(in the rows, 128 means zero)
Here are made-up things, facts about them, and rows of numbers that follow some of those facts. Name the thing behind each unnamed row.

There are 4 kinds of fact about the things: rodro, fluvek, zapladrir, zaklan.
fipan fluvek:b zapladrir:f zaklan:h
geklun rodro:kletrer fluvek:a zapladrir:f zaklan:h
demal fluvek:c zapladrir:f zaklan:h
lofe rodro:kletrer dragritrer fluvek:b zapladrir:g zaklan:i
pomoles fluvek:a zapladrir:f zaklan:h
britruplis fluvek:e zapladrir:g zaklan:i
zasteber fluvek:a zapladrir:f zaklan:h
duplin rodro:skoflu dragritrer fluvek:b zapladrir:f zaklan:h
giklutem fluvek:d zapladrir:f zaklan:h
metam rodro:bepla plepluk fluvek:e zapladrir:g zaklan:h
staki rodro:bepla fluvek:c zapladrir:f zaklan:i
saskoskol fluvek:a zapladrir:g zaklan:i
drumok fluvek:b zapladrir:g zaklan:h
tropla fluvek:a zapladrir:f zaklan:j
debren rodro:steledror drumok fluvek:b zapladrir:g zaklan:j
vulek rodro:liseso fluvek:c zapladrir:f zaklan:h
vastek fluvek:d zapladrir:g zaklan:h
stelatim rodro:bepla fluvek:a zapladrir:f zaklan:i
kluve rodro:tiklustek fluvek:c zapladrir:f zaklan:h
bepla fluvek:c zapladrir:g zaklan:i
flupuflir rodro:zigupas fluvek:b zapladrir:f zaklan:i
niri rodro:flove fluvek:b zapladrir:f zaklan:h
gibil rodro:tobuk skoflu fluvek:b zapladrir:g zaklan:h
runul fluvek:c zapladrir:f zaklan:j
ruflan rodro:zasos dromar fluvek:a zapladrir:f zaklan:j
plile fluvek:d zapladrir:g zaklan:h
brolis fluvek:b zapladrir:g zaklan:h
dragritrer fluvek:a zapladrir:f zaklan:h
novis fluvek:a zapladrir:f zaklan:h
zigupas rodro:drumok brapobrom skoflu fluvek:c zapladrir:g zaklan:j
stegrum rodro:tibrak dazum petramus fluvek:a zapladrir:g zaklan:h
flove rodro:duplin brapobrom fluvek:b zapladrir:g zaklan:j
rori rodro:zegomol fluvek:b zapladrir:g zaklan:h
kletrer fluvek:b zapladrir:f zaklan:h
skamuker fluvek:a zapladrir:f zaklan:h
migrabron fluvek:e zapladrir:g zaklan:j
kleskoza rodro:kadrur fluvek:a zapladrir:g zaklan:h
gudro rodro:pomoles fluvek:a zapladrir:g zaklan:j
draga rodro:gibil flupuflir fluvek:a zapladrir:g zaklan:h
stegok fluvek:c zapladrir:f zaklan:i
dufla rodro:dragritrer fluvek:c zapladrir:g zaklan:i
narik rodro:duplin fluvek:c zapladrir:f zaklan:i
limin rodro:dufla dragritrer fluvek:e zapladrir:g zaklan:h
grefan fluvek:d zapladrir:f zaklan:h
skuflir rodro:saskoskol fluvek:e zapladrir:g zaklan:j
fledi rodro:debren fluvek:a zapladrir:f zaklan:h
kude rodro:grefan pligar brapobrom fluvek:d zapladrir:g zaklan:i
dazum rodro:gibil pligar zigupas fluvek:c zapladrir:f zaklan:h
zitri rodro:klumom drumok kletrer dragritrer fluvek:c zapladrir:f zaklan:h
flopek rodro:nuven fluvek:b zapladrir:f zaklan:h
flezetok rodro:skoflu fluvek:b zapladrir:f zaklan:j
tibrak fluvek:d zapladrir:f zaklan:j
dromar rodro:kletrer fluvek:d zapladrir:f zaklan:j
kleplun rodro:fipan fluvek:d zapladrir:f zaklan:j
loda rodro:gribron kude fluvek:a zapladrir:f zaklan:i
nuven rodro:gremebri fluvek:b zapladrir:g zaklan:j
kobra fluvek:b zapladrir:g zaklan:h
gilu fluvek:e zapladrir:g zaklan:j
zasos rodro:limin drumok skoflu fluvek:b zapladrir:g zaklan:i
plebren rodro:fledi geklun fluvek:a zapladrir:f zaklan:h
flobus rodro:pligar skoflu fluvek:a zapladrir:f zaklan:i
steledror rodro:lofe brapobrom fluvek:b zapladrir:f zaklan:i
kligra rodro:kletrer fluvek:a zapladrir:g zaklan:h
skoflu fluvek:e zapladrir:f zaklan:h
sali rodro:grabrupi fluvek:c zapladrir:f zaklan:h
rurus rodro:dragritrer fluvek:d zapladrir:f zaklan:i
lemos rodro:brolis zasteber fluvek:a zapladrir:g zaklan:h
stopul rodro:lofe fluvek:a zapladrir:g zaklan:h
kadrur fluvek:b zapladrir:g zaklan:i
ruste rodro:tomum fluvek:e zapladrir:g zaklan:h
klistuba rodro:limin bagun fluvek:e zapladrir:f zaklan:i
veklal rodro:zegomol fluvur stelatim fluvek:c zapladrir:f zaklan:j
ziska fluvek:d zapladrir:g zaklan:j
bikin rodro:dragritrer fluvek:a zapladrir:g zaklan:h
stoplak rodro:tropla plepluk fluvek:b zapladrir:f zaklan:h
flifla rodro:niri duplin fluvek:b zapladrir:g zaklan:j
drobrom rodro:skarek dufla bagun kograskur fluvek:b zapladrir:f zaklan:j
gaturun rodro:flobus fluvek:a zapladrir:f zaklan:i
griske fluvek:e zapladrir:g zaklan:h
gropo rodro:lofe fluvek:b zapladrir:g zaklan:i
baklaki rodro:drumok tobuk drotok fluvek:a zapladrir:g zaklan:j
skekli fluvek:b zapladrir:g zaklan:i
loplol rodro:stikim fluvek:b zapladrir:f zaklan:h
roren rodro:tomum fluvek:c zapladrir:f zaklan:j
skarek rodro:petramus zaklos gribron kleplun fluvek:b zapladrir:f zaklan:i
vustu rodro:skuflir fluvek:a zapladrir:g zaklan:i
grubil rodro:zitri kude fluvek:c zapladrir:f zaklan:j
driplama rodro:novis fluvek:a zapladrir:g zaklan:h
fubek rodro:dufla fluvek:b zapladrir:g zaklan:h
plusku rodro:zesek fluvek:b zapladrir:g zaklan:j
teve fluvek:b zapladrir:f zaklan:i
fluklo fluvek:a zapladrir:f zaklan:j
zesur fluvek:c zapladrir:f zaklan:h
stodrek rodro:stopul fluvek:d zapladrir:f zaklan:h
dadotu fluvek:b zapladrir:f zaklan:h
dreste rodro:giklutem vastek fluvek:d zapladrir:f zaklan:j
zegomol fluvek:d zapladrir:g zaklan:h
reke rodro:ruflan skoflu fluvek:e zapladrir:f zaklan:i
drurak rodro:duplin fluvek:a zapladrir:f zaklan:h
stoflini fluvek:a zapladrir:g zaklan:j
stikim fluvek:b zapladrir:f zaklan:h
daklesto rodro:loda demal driplama fluvek:b zapladrir:g zaklan:h
fluvur rodro:tobuk fluvek:a zapladrir:f zaklan:j
brubrur fluvek:d zapladrir:f zaklan:j
pligar rodro:dragritrer fluvek:d zapladrir:f zaklan:j
gremebri rodro:kador plile fluvek:b zapladrir:g zaklan:h
tiklustek fluvek:b zapladrir:g zaklan:h
kelar fluvek:e zapladrir:f zaklan:h
gribron rodro:dromar zaklos fluvek:e zapladrir:f zaklan:i
ralugi rodro:narik saskoskol fluvek:b zapladrir:f zaklan:i
grabrupi rodro:stikim driplama fluvek:b zapladrir:f zaklan:i
vubok rodro:zegomol plebren fluvek:c zapladrir:g zaklan:i
brapobrom fluvek:c zapladrir:g zaklan:i
drotok fluvek:c zapladrir:g zaklan:h
lekli rodro:gibil fluvek:c zapladrir:g zaklan:h
flegram rodro:petramus fluvek:a zapladrir:f zaklan:h
mufa rodro:klikizen duplin fluvek:a zapladrir:f zaklan:h
zaklos rodro:dromar fluvek:a zapladrir:f zaklan:i
plolufi fluvek:b zapladrir:f zaklan:j
liseso fluvek:d zapladrir:g zaklan:h
fosis rodro:pomoles skoflu fluvek:a zapladrir:g zaklan:h
drumubek fluvek:b zapladrir:g zaklan:j
tobuk fluvek:e zapladrir:g zaklan:j
subuk fluvek:c zapladrir:g zaklan:h
durir rodro:pligar gilu fluvek:a zapladrir:f zaklan:j
klumom rodro:griske dazum fluvek:a zapladrir:g zaklan:h
pebri rodro:stopul fluvek:a zapladrir:f zaklan:j
riplon fluvek:c zapladrir:g zaklan:i
mava rodro:fipan pligar skoflu fluvek:e zapladrir:f zaklan:h
zesek fluvek:a zapladrir:g zaklan:h
doskas rodro:fosis fluvek:a zapladrir:g zaklan:h
bagun fluvek:b zapladrir:g zaklan:h
kaden rodro:niri fluvek:e zapladrir:f zaklan:h
gromes rodro:griske pomoles fluvek:c zapladrir:g zaklan:h
dravipun rodro:flobus fluvek:a zapladrir:g zaklan:h
griskam rodro:dromar pligar fluvek:c zapladrir:f zaklan:h
klikizen fluvek:a zapladrir:f zaklan:i
tomum fluvek:e zapladrir:f zaklan:h
tonam fluvek:a zapladrir:f zaklan:i
kograskur rodro:grefan fluvek:a zapladrir:g zaklan:h
tresu rodro:debren fluvek:c zapladrir:f zaklan:h
mubrur rodro:staki fluvek:a zapladrir:f zaklan:h
tropo fluvek:d zapladrir:g zaklan:i
nunos fluvek:a zapladrir:g zaklan:i
plepluk fluvek:a zapladrir:g zaklan:j
kador rodro:giklutem fluvek:a zapladrir:f zaklan:h
mutek rodro:zasos fluvek:d zapladrir:g zaklan:i
selaskas rodro:skoflu dragritrer fluvek:b zapladrir:f zaklan:h
dropam rodro:duplin fluvek:a zapladrir:g zaklan:i
petramus rodro:duplin brapobrom fluvek:c zapladrir:f zaklan:h
skelor rodro:dragritrer fluvek:d zapladrir:g zaklan:h

Some rows with their names:
debren: [146 110 150 147 125 147 135 147 140 150 117 154 112 116 139 132 113 143
 124 108 110 142 153 143 147 114 165  79 144 119 164 105 123 116 157  72
 124 143 105 102  89 131 134 120]
bepla: [164 135 173 105  99  93 134 146  98 114 138  91 134 197 129 103 157  89
  99 118 109  90 120  93  97 145 157 182 105 137  98 188 106 103  71 150
 149 143 139 115 123  98 113 129]
loplol: [109 131 111 124 153 144 129 108 155 128 125 160 123  90 134 142 128 145
 149 143 145 133 137 145 131 106 115 110 137 120 143 103 131 127 131 115
 106 123 131 136 137 136 125 118]
gudro: [144 112 138 148 123 140 131 149 136 149 124 137 124 120 140 128 108 151
 130 102 116 152 130 140 152 127 175  97 133 122 158  95 131 118 153  90
 143 135 110 105  84 132 142 131]
pebri: [108 103 115 140 136 151 123 118 167 124 132 130  93  74 149 141 111 169
 145 124 139 147 133 174 133 113 148  91 141 116 149  81 142 129 134 121
  94 126 109 115 102 148 139 114]
kograskur: [130 142 125 123 147 123 137 134 133 156 120 172 138 124 137 122 122 136
 140 124 134 158 125 107 149 126 161 111 136 126 164  97 121 105 138  76
 151 129 130 117  92 120 129 141]
fubek: [116 148 119 126 136 120 132 130 121 156 108 162 122 129 124 122 117 116
 118 135 127 166 140  97 150 140 127  96 149 135 146 116 128 124 145  81
 132 119 122 116  99 132 126 151]
staki: [107 124 142 128 142 126 107  78 135 105 124 167  97 117 166 113 139 119
 142 133 136 111 157 150  98 132 155 114 113  96 126 148 148 116  75 124
  83 138 125 101  99 124 126  97]
tresu: [103 153 100 102 143 134 126  87 142 121 108 179 119 109 154 136 109  99
 153 124 131 116 131 142 127 143 143 129 106  86 116 136 126 130  74 114
  94 122 135 107 111 119 125 111]
tomum: [147 127 134 111 119 130 146 150 137 110 140  84 140 138  94 149 154 115
 112 149 130  75 124 131 106  95  56 168 136 144 104 153  94 141 134 174
 118 136 145 173 211 116 104 117]
griskam: [ 90 156  94 100 146 129 126  82 142 124 105 182 104 105 155 130 106  95
 147 131 133 129 136 138 126 150 138 117 117  88 118 133 129 132  71 109
  81 117 130 103 101 123 123 116]
brolis: [168 140 143 102 113 113 156 176 117 138 140  86 161 168  98 133 146 116
 106 128 120 111 102  88 128 119 120 176 133 161 117 143  89 112 127 139
 172 127 145 148 159 108 112 148]
ruflan: [106 103 118 138 143 153 125 115 175 127 130 144  84  65 156 140 114 171
 148 128 142 150 141 179 130 108 154  81 146 112 161  75 140 123 132 106
  85 129 106 110  92 146 140 110]
riplon: [162 135 169 109  96  94 132 146  90 114 139  85 141 200 125 104 153  86
  98 116 107  93 119  92 101 152 152 184 103 139  91 192 110 108  76 157
 153 137 139 116 127 102 117 131]
kluve: [104 153  96 102 139 133 127  89 135 119 110 169 125 116 150 135 109  97
 150 123 129 115 127 141 127 146 136 137 107  90 110 141 125 133  75 124
  98 119 136 110 118 119 125 114]
subuk: [159 164 129  81 100 101 152 155  99 130 124 100 161 193 116 125 126  68
 109 108 105  95  95  84 127 160 142 199 102 127  86 178  84 118  71 144
 161 125 150 121 135  92 111 143]
kador: [102 132 102 121 158 141 127 106 160 130 129 164 121  83 145 137 124 157
 158 142 153 146 125 144 133 111 134 114 135 118 152  85 135 118 124 113
 112 121 132 131 119 134 130 122]
geklun: [ 71 140  96 100 161 119 132 103 175 135 125 159  66  71 149 126 128 146
 137 167 163 174 137 132 120 116 121  90 169 127 161  79 130 110 101  95
  70 113 116 119  91 141 121 137]

Name these rows:
No name comes twice in this set of rows, the named rows included.
[137 103 147 129 121 118 120 135 132  96 167  59 133 134 120 122 167 165
 128 146 148 108 108 132  94 108 117 172 123 162 110 133 138 118 118 199
 142 127 140 156 166 132 128 127]  klikizen
[166 140 141 107 113 115 152 172 114 138 137  91 163 168  98 135 142 116
 109 126 119 113 103  91 133 123 120 173 128 157 117 143  94 116 132 138
 174 127 146 148 159 111 116 148]  drumok
[123 117 168 147 138 113 117 122 122 141 127 156  97 133 140 100 149 138
 111 144 131 156 168 106 118 120 145  77 154 142 165 124 146 104 143  81
 119 139 111 109  85 133 125 132]  gropo
[152 136 128 158 141 152 124 125 103 152 110 188 191 135 125 135 105 133
 154 100 115 133 131 120 170 132 149 112 103 113 145 120 139 134 179  89
 181 133 139 127 129 126 142 130]  gibil
[173 104 145 185 121 175 120 140 108 144 114 163 187 129 132 143  94 150
 153  73  98 119 138 159 174 126 173  98  97 105 144 118 147 145 197  97
 181 143 123 116 121 133 155 112]  flove
[ 90 139  55 190 128 165  82  77  73 125 102 150 197 113 107 143  67 131
 161 109 125 161 114 137 186 188  78 106  87 117  81 130 205 212 201 171
 166  88 140 144 165 177 173 150]  duplin
[149 110 155 185 140 138 101 115  93 136 129 170 176 141 142 108 126 161
 154 104 125 142 139 123 148 134 175 106 100 125 152 119 172 125 178 108
 185 140 131 121 105 135 153 126]  dropam
[160 128 128 157 106 155 118 122  94 137  98 166 174 154 146 134  78 100
 146  61  84 110 130 150 167 169 190 120  77  79 112 153 139 148 133 105
 161 137 124  88  96 120 150 113]  zigupas
[109 103 123 183 147 150  86  82 113 112 135 157 150 100 146 119 123 175
 167 125 146 144 138 156 133 131 137  99 105 119 135 110 195 146 167 148
 141 125 129 133 127 156 157 118]  flobus
[128 144  95 142 143 164 112  76 112 117 104 201 190 118 152 146  91 111
 185  89 119  95 121 160 155 150 155 142  62  68 104 145 148 154 116 131
 146 124 152 119 138 120 145 100]  petramus

Now the same things, written a new way:
Known rows:
ruste: [158 143 120 112 110 137 170 119 121 103 129 118  97 138 168 136 124 116
 134 154 148 113 101 107 134 155 168 175 172]
metam: [163 143 120 112 111 136 174 120 121 111 134 117 102 140 168 132 124 117
 136 152 147 121 101 108 130 154 157 171 168]
debren: [155 137 133 142 129 112 152 115 114 125 129 134 100 147 165 133 123 130
 128 151 132 158 114 108 131 154 145 163 130]
steledror: [151 137 144 134 130 109 145  95 132  98 108 118 105 152 171 117 125 123
 116 154 123 122 117 106 133 145 138 158 153]
demal: [158 156 150 129 152 116  93 104 136 113 103 140 128 157 166 119 125 166
  94 147 106 165 116 109 110 140 115 153 128]
durir: [ 87 148 146 159 131 111 158 106 137  77  94 137  98 141 158 125 128 146
 115 152 134 112 112 101 158 153 139 169 150]
tropo: [163 126 130 131 129 117 161 115 117 129 134 115  94 150 170 131 134 113
 134 155 133 121 117 106 126 149 142 168 147]
tiklustek: [253 127 120  89 184 222 139  88 111 129 146 167  14 141 161 112 147  99
  87 153 174 198 120 103 138 136 128 141 112]
ziska: [153 136 133 138 126 109 172 116 109 135 136 121  87 147 165 130 127 120
 131 153 135 149 114 106 136 159 144 165 140]
drumok: [183 146 132 119 141 123 132 118 118 147 138 126 111 155 168 130 130 144
 122 149 123 162 115 111 118 143 129 160 137]
dreste: [ 88 158 148 156  99  86 212 114 123  88 115 115 114 148 170 112 121 105
 134 153 144 126 110 107 135 159 122 147 163]
loplol: [115 161 144 128 121 121 152 104 129  80 104 124 104 150 169 125 128 127
 112 158 139 125 111 107 141 150 148 162 165]
dropam: [111 126 129 153 133 128 148 125 135  87 109 143 107 142 161 142 139 136
 134 153 142  86 117 102 136 138 144 180 140]
fledi: [113 157 144 137 143 122 138 108 141 100 102 130 107 148 160 123 135 160
 109 150 125 118 113 104 146 143 124 167 156]
kligra: [ 99 148 130 143 134 136 146 131 132  94 112 146 106 143 159 144 140 148
 127 153 147 105 112 104 139 142 142 179 146]
flove: [151 136 133 142 128 112 154 115 114 124 129 134 100 147 165 133 123 129
 128 151 134 158 114 107 131 153 145 163 130]
zitri: [128 158 149 135 139 120 105 108 137  84  93 145 126 152 166 125 125 154
  98 152 121 143 114 108 117 143 130 159 136]
gremebri: [132 157 133 137 114 108 173 137 122 117 134 132 142 154 171 128 128 125
 141 149 143 144 112 113 107 139 114 149 143]

Rows to name:
No name comes twice in this set of rows, the named rows included.
[165 156 146 115 138 111 152  99 123 138 127 103  96 157 169 111 130 138
 109 151 116 152 113 108 133 153 122 154 164]  grefan
[120 161 144 127 124 120 152 103 129  84 105 124 104 151 169 124 127 128
 112 157 137 129 111 107 138 150 146 161 164]  stoplak
[126 147 151 153 137 106 117 102 132  86  94 148 117 148 163 123 118 150
 102 150 118 154 116 106 124 150 133 157 123]  runul
[ 94 137 143 153 132 118 150 105 145  67  90 132 105 143 162 127 135 136
 119 154 134  82 116 101 148 142 139 173 158]  gaturun
[181 145 131 116 138 121 151 119 113 158 145 113  97 154 167 127 135 136
 125 151 126 157 114 109 124 149 129 162 148]  zegomol
[120 139 143 136 117 112 173  98 128  82 107 109  89 148 172 121 130 104
 122 160 138  97 114 103 142 153 150 166 171]  rurus
[167 141 136 110 171 224 123  81 131  40  93 190  27 136 159 114 143  99
  66 160 185 158 118  99 142 137 142 145 117]  kluve
[212 139 122 103 130 128 158 115 119 157 148 109 107 146 168 122 123 135
 131 145 122 153 104 110 120 150 134 161 157]  griske
[139 128 129 136 118 122 172 118 118 102 125 119  93 146 170 136 134 104
 137 159 148 103 115 105 131 150 156 173 154]  mutek
[126 149 130 126 117 130 170 124 114 106 128 122  92 147 168 138 136 115
 131 159 154 120 111 107 135 153 155 173 160]  skelor
[165 122 130 143 154 119 128 119 134 139 126 134 112 149 161 131 138 157
 128 145 115 124 120 104 126 135 118 170 128]  saskoskol
[151 136 129 122 161 151 101 110 128 121 113 140  73 144 155 149 142 169
 107 154 127 122 115 101 155 148 165 194 140]  lemos
[126 139 132 147 118 117 163 118 115  98 121 138  98 144 166 138 124 118
 132 156 147 139 113 106 137 155 159 168 136]  flifla
[128 145 134 156 111  95 184 131 116 119 134 135 133 149 168 125 120 120
 145 148 140 155 113 111 115 147 118 147 131]  nuven
[139 124 129 148 145 123 136 123 134 115 118 138 109 145 161 136 138 146
 131 149 128 106 118 104 131 137 130 174 134]  nunos

Now the same things, written a new way:
Known rows:
plebren: [100 103 115 121  90 181 110 122 148 145 132 143 178 128]
pebri: [ 93 106 132 138 112 161 100 133 150 164 141 165 183 114]
griskam: [100 108 119 116  90 184 105 121 162 151 116 144 166 123]
runul: [127 128 123 120 188 127 114 120 147 167 132 143 191  86]
zaklos: [ 65  97 122 138  85 158 113 117 142 129 112 164 200 124]
riplon: [109 162 117 142 193 110 140 122 115 141 103 124 159 107]
giklutem: [148 131 116  99 178 129 101 104 173 150  90 105 166  84]
mava: [133 183 124 127 106 160  50  77 190 171 112 127 140 127]
nunos: [107 160 117 145 186 109 147 121 102 141 119 126 166 114]
brapobrom: [109 178 109 152 189 112 132 125 119 147 112 114 153 105]
gibil: [121 173 133 159  88 138 100 138 151 158 136  95 101 122]
drumubek: [145 130 151 147 185  81 121 137 122 149 121 121 146  99]
brubrur: [139 132 134 117 196 113  91 115 176 167  98 133 171  73]
tresu: [105 115 112 119  99 179 101 121 162 150 120 135 168 118]
sali: [106 115 114 119 101 181 102 121 161 152 121 134 166 118]
flobus: [ 70 198 117 147  83 161 110 111 161 176 153 138 163 107]
tonam: [102 152 111 121 167 118 136  99 129 147 133 132 208  95]
stodrek: [115 115 125 114 105 166  80 115 189 149  84 126 149 104]

Rows to name:
No name comes twice in this set of rows, the named rows included.
[105 166 102 136  91 182 100 122 159 171 162 118 159 115]  mufa
[111 119 141 132 133 145  71 125 189 167  92 148 156  88]  dreste
[131 196 184  97 125 146 109  74 159 181  81 169  78 163]  limin
[103  98 133 129 113 170 133 137 117 136 107 151 139 154]  kligra
[121 129 156 132  96 130 123 132 139 143 110 122 112 133]  fubek
[120 165 126 138 199  95 116 116 143 141  68 112 137  93]  tropo
[116 193 170  94  69 141 129  95 179 192 147 131 116 111]  selaskas
[150 119 129 108 147 103 121 106 147 138 128 100 182  93]  stikim
[129 138 145 163 152 129  50 113 154 154  82 154 128 140]  skuflir
[ 98  78 132 104  86 179 123 117 143 139 117 161 181 138]  geklun

